Below are the code and all the weights of a small trained network. Each question names an input and a target symbol and asks about switching units off, where a switched-off unit gives its printed mean instead of its output.

import numpy as np


def w(rows, s, z=0):
    codes = np.array(rows[::2]) - 128.0
    scale = np.full(codes.shape[1], s)
    scale[-1] = z or s
    return codes * scale


def f(y):
    return np.maximum(y, 0)


def softmax(a):
    e = np.exp(a - a.max(-1, keepdims=True))
    return e / e.sum(-1, keepdims=True)


def log_softmax(a):
    a = a - a.max(-1, keepdims=True)
    return a - np.log(np.exp(a).sum(-1, keepdims=True))


def net(x, mask):
    ids = ['αβγδζηθλξπσφψω'.index(c) for c in x.split()]
    T = len(ids)
    res = E[ids] + P[:T]
    u = 0
    for l in range(2):
        r = res
        for j in range(3):
            rows = slice(2 * j, 2 * j + 2)
            q, k, v = (r @ M[l][rows].T for M in (Q, K, V))
            z = softmax(np.where(np.tri(T) > 0, q @ k.T / 2**0.5, -1e9)) @ v
            o = O[l][rows]
            res = res + np.where(mask[u + j], z, o[:, -1]) @ o[:, :-1]
        u += 3
        y = f(res @ A[l][:, :-1].T + A[l][:, -1])
        res = res + np.where(mask[u : u + 8], y, B[l][:, -1]) @ B[l][:, :-1]
        u += 8
    return log_softmax(res[-1] @ U[:, :-1].T + U[:, -1])


Q, K, V, O, A, B = {}, {}, {}, {}, {}, {}
E = w([
[156,77,184,196,163,172,134],'α',
[103,110,216,203,144,121,80],'β',
[23,57,154,97,49,65,137],'γ',
[142,122,70,116,48,194,170],'δ',
[79,116,121,229,223,148,116],'ζ',
[117,98,156,85,133,174,234],'η',
[117,158,133,187,222,187,126],'θ',
[143,244,53,137,172,7,90],'λ',
[106,74,110,208,85,180,128],'ξ',
[148,195,74,152,112,39,250],'π',
[140,209,136,121,138,222,165],'σ',
[87,121,254,123,105,159,222],'φ',
[92,103,78,151,139,243,196],'ψ',
[77,85,113,62,203,109,152],'ω',
],0.018)
P = w([
[220,122,117,119,114,72,101],'0',
[186,116,89,104,155,31,144],'1',
[143,131,101,113,165,65,149],'2',
[112,145,99,110,184,82,166],'3',
[86,155,114,112,210,106,174],'4',
[63,145,126,117,227,118,168],'5',
[41,149,139,120,255,115,173],'6',
],0.0068)
Q[0] = w([
[163,128,115,127,71,2,116],'L0H1',
[152,97,128,90,70,134,127],'L0H1',
[185,155,195,120,83,137,64],'L0H2',
[170,137,178,95,131,136,41],'L0H2',
[200,160,27,131,87,57,153],'L0H3',
[77,107,212,92,216,149,133],'L0H3',
],0.0093)
K[0] = w([
[161,77,106,109,127,122,116],'L0H1',
[155,37,169,159,73,154,121],'L0H1',
[190,94,156,167,23,117,129],'L0H2',
[169,144,190,208,79,142,36],'L0H2',
[255,209,70,141,131,78,116],'L0H3',
[75,55,139,51,187,193,183],'L0H3',
],0.009)
V[0] = w([
[109,148,200,154,139,154,148],'L0H1',
[165,42,95,142,195,149,124],'L0H1',
[149,168,130,107,157,114,78],'L0H2',
[165,136,156,183,94,121,86],'L0H2',
[186,74,154,186,138,122,90],'L0H3',
[128,254,45,76,136,79,126],'L0H3',
],0.0081)
O[0] = w([
[139,98,83,91,184,72,186,137],'L0H1',
[157,86,146,162,182,157,92,157],'L0H1',
[78,211,107,145,192,182,25,112],'L0H2',
[180,198,111,171,119,80,77,2],'L0H2',
[142,167,63,103,95,88,90,59],'L0H3',
[105,226,174,181,83,254,39,133],'L0H3',
],0.0077,0.0068)
A[0] = w([
[75,153,174,130,64,157,112,168],'L0N1',
[124,81,142,39,171,95,169,152],'L0N2',
[113,146,115,102,76,187,70,60],'L0N3',
[181,157,94,160,184,186,28,96],'L0N4',
[85,53,171,24,170,134,92,142],'L0N5',
[144,144,125,64,58,204,163,252],'L0N6',
[91,93,2,66,95,177,172,184],'L0N7',
[90,137,164,101,119,73,102,209],'L0N8',
],0.008,0.0028)
B[0] = w([
[107,123,52,135,160,142,147,158],'L0N1',
[144,121,203,210,148,114,68,254],'L0N2',
[81,81,125,99,98,69,147,148],'L0N3',
[132,83,114,30,128,136,192,157],'L0N4',
[107,172,146,182,159,132,143,243],'L0N5',
[206,145,154,205,182,76,88,185],'L0N6',
[148,125,140,210,108,218,92,219],'L0N7',
[111,155,97,150,254,163,101,156],'L0N8',
],0.0084,0.013)
Q[1] = w([
[72,164,78,67,210,112,143],'L1H1',
[37,175,126,118,80,25,98],'L1H1',
[255,78,62,125,33,110,183],'L1H2',
[175,117,181,241,191,217,156],'L1H2',
[83,92,91,8,144,91,94],'L1H3',
[82,115,62,178,207,155,76],'L1H3',
],0.0078)
K[1] = w([
[157,189,81,20,179,125,79],'L1H1',
[209,109,78,83,94,89,146],'L1H1',
[125,52,164,140,70,127,71],'L1H2',
[70,115,190,189,164,173,159],'L1H2',
[176,127,114,75,75,101,78],'L1H3',
[97,184,153,127,105,254,196],'L1H3',
],0.01)
V[1] = w([
[148,128,138,85,184,152,143],'L1H1',
[7,60,147,118,124,117,128],'L1H1',
[133,201,205,117,117,113,160],'L1H2',
[145,88,96,122,116,108,237],'L1H2',
[69,114,97,157,91,156,195],'L1H3',
[141,84,163,126,139,175,161],'L1H3',
],0.012)
O[1] = w([
[9,148,106,135,126,148,175,169],'L1H1',
[151,71,96,150,71,61,98,211],'L1H1',
[189,136,79,192,115,120,204,173],'L1H2',
[55,130,195,111,24,89,158,56],'L1H2',
[81,181,154,111,19,131,36,137],'L1H3',
[110,96,145,123,62,229,140,252],'L1H3',
],0.011,0.015)
A[1] = w([
[146,127,63,187,206,110,126,204],'L1N1',
[119,195,88,225,77,36,255,59],'L1N2',
[143,152,235,218,160,85,44,254],'L1N3',
[45,32,232,4,142,52,98,180],'L1N4',
[165,174,132,224,198,61,191,169],'L1N5',
[63,126,230,149,202,64,186,78],'L1N6',
[209,83,64,81,23,151,140,185],'L1N7',
[106,146,25,91,35,102,68,198],'L1N8',
],0.006,0.0046)
B[1] = w([
[83,138,158,63,118,125,104,252],'L1N1',
[95,135,134,149,216,130,1,200],'L1N2',
[201,170,117,88,101,152,161,241],'L1N3',
[67,11,184,173,167,114,76,143],'L1N4',
[115,144,52,153,48,150,159,236],'L1N5',
[128,161,132,88,197,81,97,179],'L1N6',
[96,153,167,102,167,44,154,166],'L1N7',
[144,81,151,102,107,50,162,147],'L1N8',
],0.0097,0.015)
U = w([
[165,133,161,112,165,115,140,121],'α',
[164,151,91,112,147,112,140,126],'β',
[206,113,96,121,83,99,113,206],'γ',
[193,191,175,94,144,152,70,138],'δ',
[117,136,149,124,149,132,60,39],'ζ',
[130,135,139,140,86,129,241,153],'η',
[80,152,159,102,127,131,161,152],'θ',
[96,167,90,87,65,116,88,254],'λ',
[143,133,169,105,112,122,80,174],'ξ',
[123,225,108,137,84,131,86,111],'π',
[88,221,144,115,134,138,162,129],'σ',
[101,175,107,225,129,72,135,101],'φ',
[97,177,183,105,65,162,83,93],'ψ',
[149,86,3,108,130,206,36,88],'ω',
],0.0072,0.0067)

Each question gives the input, a string of symbols that net reads in full, and the target symbol t.
The units are the heads (2 rows each of Q, K, V and O) and the neurons (one row each of A and B). Each row of codes is followed by its name. A weight is (code - 128) times the scale printed after its matrix; where a second scale follows, it is the last column's (O, A, B and U).
mask holds one flag per unit, layer by layer, with each layer's heads first. A switched-off unit (its flag False) gives its mean, the last column of its rows in O or B, instead of its output. The means were averaged over made-up inputs and are rounded, as every weight is.
A unit's drop is (log p(t) with every unit on - log p(t) with that unit switched off) / (log p(t) with every unit on - log p(t) with every unit switched off).
The circuit of an input: a set's keep is (log p(t) with only the set's units on - log p(t) with every unit switched off) / (log p(t) with every unit on - log p(t) with every unit switched off). Starting from the 12 units with the biggest drops (on a tie, the unit counted first), units are removed one at a time, each time the one whose removal leaves the highest keep (on an exact tie, the one counted first), for as long as the keep stays at least 0.8.
circuit, biggest first: the units of the circuit, biggest drop first
k most important neurons: the k neurons with the biggest drops, biggest first
k most important neurons of layer l: the k neurons of layer l with the biggest drops, biggest first
input α δ β, target δ: most important neuron of layer 1 -> (L1N3)
input σ β ω σ, target ω: circuit, biggest first -> (L1H2; L0N2; L0N5)
input β β ζ φ β, target φ: 2 most important neurons -> (L1N2; L0N2)
input ψ δ σ δ φ δ γ, target φ: circuit, biggest first -> (L1H2; L1N2; L0N5)
input σ α ψ, target ψ: circuit, biggest first -> (L1H2; L1H3)
input η π γ α σ, target γ: 2 most important neurons -> (L0N5; L0N6)
input α δ λ α θ, target λ: 2 most important neurons -> (L0N3; L0N4)
input σ γ ζ ζ σ β, target σ: 4 most important neurons -> (L0N7; L0N2; L0N6; L0N8)
input δ δ π δ, target δ: circuit, biggest first -> (L0N6; L1H1)
input γ γ θ φ ξ π, target φ: circuit, biggest first -> (L1H2; L1N2; L1N3)
input η η ζ ω ζ, target ω: circuit, biggest first -> (L1H2; L1N7)
input η γ γ ω σ, target ω: 4 most important neurons of layer 0 -> (L0N2; L0N4; L0N7; L0N3)
input ξ π η π δ, target η: 2 most important neurons of layer 0 -> (L0N5; L0N7)
input β ω ω ζ δ θ η, target η: 2 most important neurons of layer 1 -> (L1N2; L1N1)
input ψ γ ω φ ψ β, target ψ: circuit, biggest first -> (L1H3)
input δ β δ θ λ δ, target λ: 3 most important neurons -> (L0N3; L0N4; L0N1)
input θ θ φ ξ, target φ: 3 most important neurons -> (L1N2; L1N7; L0N2)
input θ λ α ω γ θ δ, target γ: 3 most important neurons -> (L0N6; L1N8; L1N7)
input ξ ζ δ ζ, target ζ: 2 most important neurons of layer 1 -> (L1N4; L1N5)
input θ θ δ β, target θ: 3 most important neurons of layer 0 -> (L0N2; L0N7; L0N6)
input β ξ θ β θ δ, target δ: 2 most important neurons -> (L0N7; L1N5)
input ψ φ λ, target λ: 4 most important neurons -> (L0N4; L0N3; L0N2; L0N1)
input π δ η ω γ π, target ω: most important neuron -> (L0N5)
input δ σ γ, target σ: 2 most important neurons of layer 0 -> (L0N6; L0N8)
input π π φ ω ζ σ ψ, target ψ: 2 most important neurons of layer 0 -> (L0N7; L0N8)
input σ φ ξ ξ, target φ: 3 most important neurons -> (L0N2; L1N2; L1N7)
